Below are the code and all the weights of a small trained network. Each question names an input and a target symbol and asks about switching units off, where a switched-off unit gives its printed mean instead of its output.

import numpy as np


def w(rows, s, z=0):
    codes = np.array(rows[::2]) - 128.0
    scale = np.full(codes.shape[1], s)
    scale[-1] = z or s
    return codes * scale


def norm(h):
    return h / np.sqrt((h * h).mean(-1, keepdims=True) + 1e-5)


def f(y):
    return np.maximum(y, 0)


def softmax(a):
    e = np.exp(a - a.max(-1, keepdims=True))
    return e / e.sum(-1, keepdims=True)


def log_softmax(a):
    a = a - a.max(-1, keepdims=True)
    return a - np.log(np.exp(a).sum(-1, keepdims=True))


def net(x, mask):
    ids = ['αβγδεζηθξπστφψω'.index(c) for c in x.split()]
    T = len(ids)
    res = E[ids] + P[:T]
    q, k, v = (norm(res) @ M[0].T for M in (Q, K, V))
    z = softmax(np.where(np.tri(T) > 0, q @ k.T / 2**0.5, -1e9)) @ v
    res = res + np.where(mask[0], z, O[0][:, -1]) @ O[0][:, :-1]
    y = f(norm(res) @ A[0][:, :-1].T + A[0][:, -1])
    res = res + np.where(mask[1:13], y, B[0][:, -1]) @ B[0][:, :-1]
    return log_softmax(norm(res)[-1] @ U[:, :-1].T + U[:, -1])


Q, K, V, O, A, B = {}, {}, {}, {}, {}, {}
E = w([
[118,184,138,144,133,97,134,136,139,117,115],'α',
[152,164,129,172,134,90,115,154,142,120,153],'β',
[189,183,96,53,153,72,71,162,66,226,73],'γ',
[112,189,139,142,92,112,134,133,147,142,77],'δ',
[61,128,78,114,75,107,53,171,98,48,95],'ε',
[137,169,133,145,167,85,133,143,130,95,152],'ζ',
[120,104,109,81,190,238,89,157,95,135,200],'η',
[179,96,199,82,87,160,183,159,113,54,121],'θ',
[141,174,131,168,110,101,119,147,145,130,121],'ξ',
[106,76,128,185,122,177,122,60,159,100,90],'π',
[117,179,139,130,162,90,145,133,131,100,124],'σ',
[94,196,145,118,121,106,148,121,136,118,75],'τ',
[106,187,140,119,144,100,152,127,131,105,91],'φ',
[105,75,119,219,137,179,116,92,159,135,120],'ψ',
[104,4,96,138,136,85,160,215,146,162,63],'ω',
],0.028)
P = w([
[115,123,179,169,149,36,65,84,96,129,147],'0',
[121,149,106,213,139,94,158,105,75,106,96],'1',
[67,134,134,191,130,55,172,74,77,151,168],'2',
[141,138,123,209,176,86,93,99,85,87,86],'3',
[129,141,152,159,155,126,90,148,217,92,138],'4',
[86,132,185,105,138,46,88,63,236,137,195],'5',
[127,163,44,218,123,154,233,150,86,117,122],'6',
[137,151,100,247,166,131,136,139,47,101,69],'7',
[118,123,157,165,166,66,87,75,138,116,133],'8',
[104,124,177,144,144,112,83,123,217,116,175],'9',
[143,135,79,208,131,160,167,177,140,101,137],'10',
],0.014)
Q[0] = w([
[173,128,116,153,140,77,135,116,5,170,77],'H0',
[98,143,68,189,111,214,210,217,152,53,120],'H0',
],0.02)
K[0] = w([
[104,119,249,88,170,109,20,161,240,128,128],'H0',
[179,130,106,183,168,172,115,173,71,91,38],'H0',
],0.018)
V[0] = w([
[19,198,126,13,148,149,190,78,95,147,1],'H0',
[127,157,141,106,248,85,164,156,107,85,196],'H0',
],0.0082)
O[0] = w([
[104,129,131,179,149,104,124,115,9,149,119,108],'H0',
[92,85,205,139,157,190,130,202,133,108,120,251],'H0',
],0.016,0.0028)
A[0] = w([
[123,179,144,119,130,121,130,158,134,144,87,218],'N0',
[133,161,133,178,137,60,132,125,121,150,99,28],'N1',
[108,64,172,116,153,253,119,142,114,147,141,39],'N2',
[81,94,116,128,118,62,112,139,138,109,111,213],'N3',
[183,200,89,111,148,138,114,42,151,145,146,54],'N4',
[102,153,143,153,147,104,98,145,64,128,109,164],'N5',
[167,175,85,81,137,87,106,113,79,187,130,2],'N6',
[179,98,211,98,59,158,155,145,99,87,153,84],'N7',
[84,63,90,190,80,183,83,38,142,86,128,126],'N8',
[82,84,95,106,90,140,60,143,38,103,138,80],'N9',
[119,126,128,128,149,107,109,140,56,183,115,109],'N10',
[85,81,159,138,146,190,115,172,124,115,128,188],'N11',
],0.02,0.0052)
B[0] = w([
[150,111,127,153,161,102,95,129,115,120,191,221],'N0',
[62,117,170,54,166,128,133,134,107,106,131,223],'N1',
[172,90,126,123,157,136,133,5,79,91,204,209],'N2',
[156,140,65,187,121,157,160,176,98,124,119,214],'N3',
[87,96,96,136,91,129,154,82,122,165,93,195],'N4',
[144,136,161,132,71,126,138,107,171,182,157,250],'N5',
[225,167,112,132,156,255,50,199,169,123,152,172],'N6',
[80,145,201,91,162,119,112,47,61,14,46,190],'N7',
[95,130,163,255,140,137,16,82,96,251,150,210],'N8',
[28,179,80,108,156,194,109,157,133,78,149,184],'N9',
[196,49,63,127,114,111,128,109,155,80,97,196],'N10',
[110,152,76,121,95,137,116,167,136,190,66,254],'N11',
],0.017,0.014)
U = w([
[79,242,65,195,112,163,50,193,92,69,109,3],'α',
[54,108,75,87,181,58,122,143,111,152,134,113],'β',
[91,135,139,68,154,200,133,144,96,174,214,114],'γ',
[99,11,90,137,94,142,145,210,126,140,64,139],'δ',
[93,180,44,54,153,188,114,99,141,187,90,59],'ε',
[161,74,159,117,93,76,148,142,114,135,172,188],'ζ',
[111,112,153,107,143,189,116,100,102,61,106,169],'η',
[83,101,189,144,139,232,145,148,246,111,91,94],'θ',
[137,212,171,115,82,119,142,199,122,193,122,191],'ξ',
[138,140,165,184,197,140,138,206,79,95,199,111],'π',
[170,194,102,217,106,107,145,110,188,79,164,102],'σ',
[234,142,93,73,126,133,80,139,111,149,159,206],'τ',
[139,157,64,95,69,62,122,76,173,155,95,148],'φ',
[150,109,152,231,139,156,127,76,104,185,135,124],'ψ',
[115,71,101,168,68,176,118,137,96,52,211,45],'ω',
],0.012,0.0082)

Each question gives the input, a string of symbols that net reads in full, and the target symbol t.
The units are the heads (2 rows each of Q, K, V and O) and the neurons (one row each of A and B). Each row of codes is followed by its name. A weight is (code - 128) times the scale printed after its matrix; where a second scale follows, it is the last column's (O, A, B and U).
mask holds one flag per unit, heads first, then neurons. A switched-off unit (its flag False) gives its mean, the last column of its rows in O or B, instead of its output. The means were averaged over made-up inputs and are rounded, as every weight is.
A unit's drop is (log p(t) with every unit on - log p(t) with that unit switched off) / (log p(t) with every unit on - log p(t) with every unit switched off).
The circuit of an input: a set's keep is (log p(t) with only the set's units on - log p(t) with every unit switched off) / (log p(t) with every unit on - log p(t) with every unit switched off). Starting from the 12 units with the biggest drops (on a tie, the unit counted first), units are removed one at a time, each time the one whose removal leaves the highest keep (on an exact tie, the one counted first), for as long as the keep stays at least 0.8.
circuit, biggest first: the units of the circuit, biggest drop first
unit that matters most: the unit with the biggest drop
k most important neurons: the k neurons with the biggest drops, biggest first
drop when u is switched off: that unit's drop, to one decimal
input ξ α σ τ ω ζ ε β, target β: unit that matters most -> H0
input θ π α σ ξ, target ε: circuit, biggest first -> H0, N4, N6, N1
input π τ δ, target ε: circuit, biggest first -> H0, N4, N6, N1
input π η γ θ ζ σ θ δ, target η: 3 most important neurons -> N2, N8, N7
input θ φ τ ω δ, target δ: circuit, biggest first -> H0, N10, N8
input η σ η β, target α: circuit, biggest first -> H0, N11, N5
input π δ δ π ε β, target τ: circuit, biggest first -> H0, N6, N10
input ζ δ η ξ α σ, target α: circuit, biggest first -> H0, N11, N5, N1
input γ ξ α δ ε η ξ ζ, target γ: 2 most important neurons -> N1, N11
input α π π β θ σ, target ε: 2 most important neurons -> N4, N6
input σ π ζ γ η φ, target η: circuit, biggest first -> H0, N2, N7
input θ ξ π π δ, target σ: 2 most important neurons -> N11, N8
input φ β τ θ ζ θ ζ, target π: 2 most important neurons -> N11, N5
input φ α θ θ β ε η φ, target θ: circuit, biggest first -> H0
input η ε ω θ δ α, target β: 2 most important neurons -> N5, N8
input ε ξ σ δ π η φ ε δ, target α: 3 most important neurons -> N11, N5, N8
input β ψ η φ δ φ, target α: 3 most important neurons -> N11, N5, N1
input ζ η π τ, target η: 2 most important neurons -> N2, N8
input θ φ θ ε ψ ε φ δ θ δ, target δ: 4 most important neurons -> N10, N8, N2, N1
input α η ω ε θ θ ω τ, target π: unit that matters most -> N0
input ε β α, target γ: 3 most important neurons -> N1, N11, N6
input π ψ ζ, target ε: 2 most important neurons -> N4, N6
input ε α β ζ β φ γ, target τ: 3 most important neurons -> N10, N6, N5
input η α γ σ, target α: 4 most important neurons -> N11, N10, N1, N5
input τ ζ ε β σ θ, target η: drop when N7 is switched off -> 0.3
input γ α α ε δ, target ξ: drop when N8 is switched off -> 0.1
input ζ α α ζ π γ θ δ δ, target ζ: drop when N1 is switched off -> 0.2
input η ξ ξ, target α: drop when N4 is switched off -> 0.2
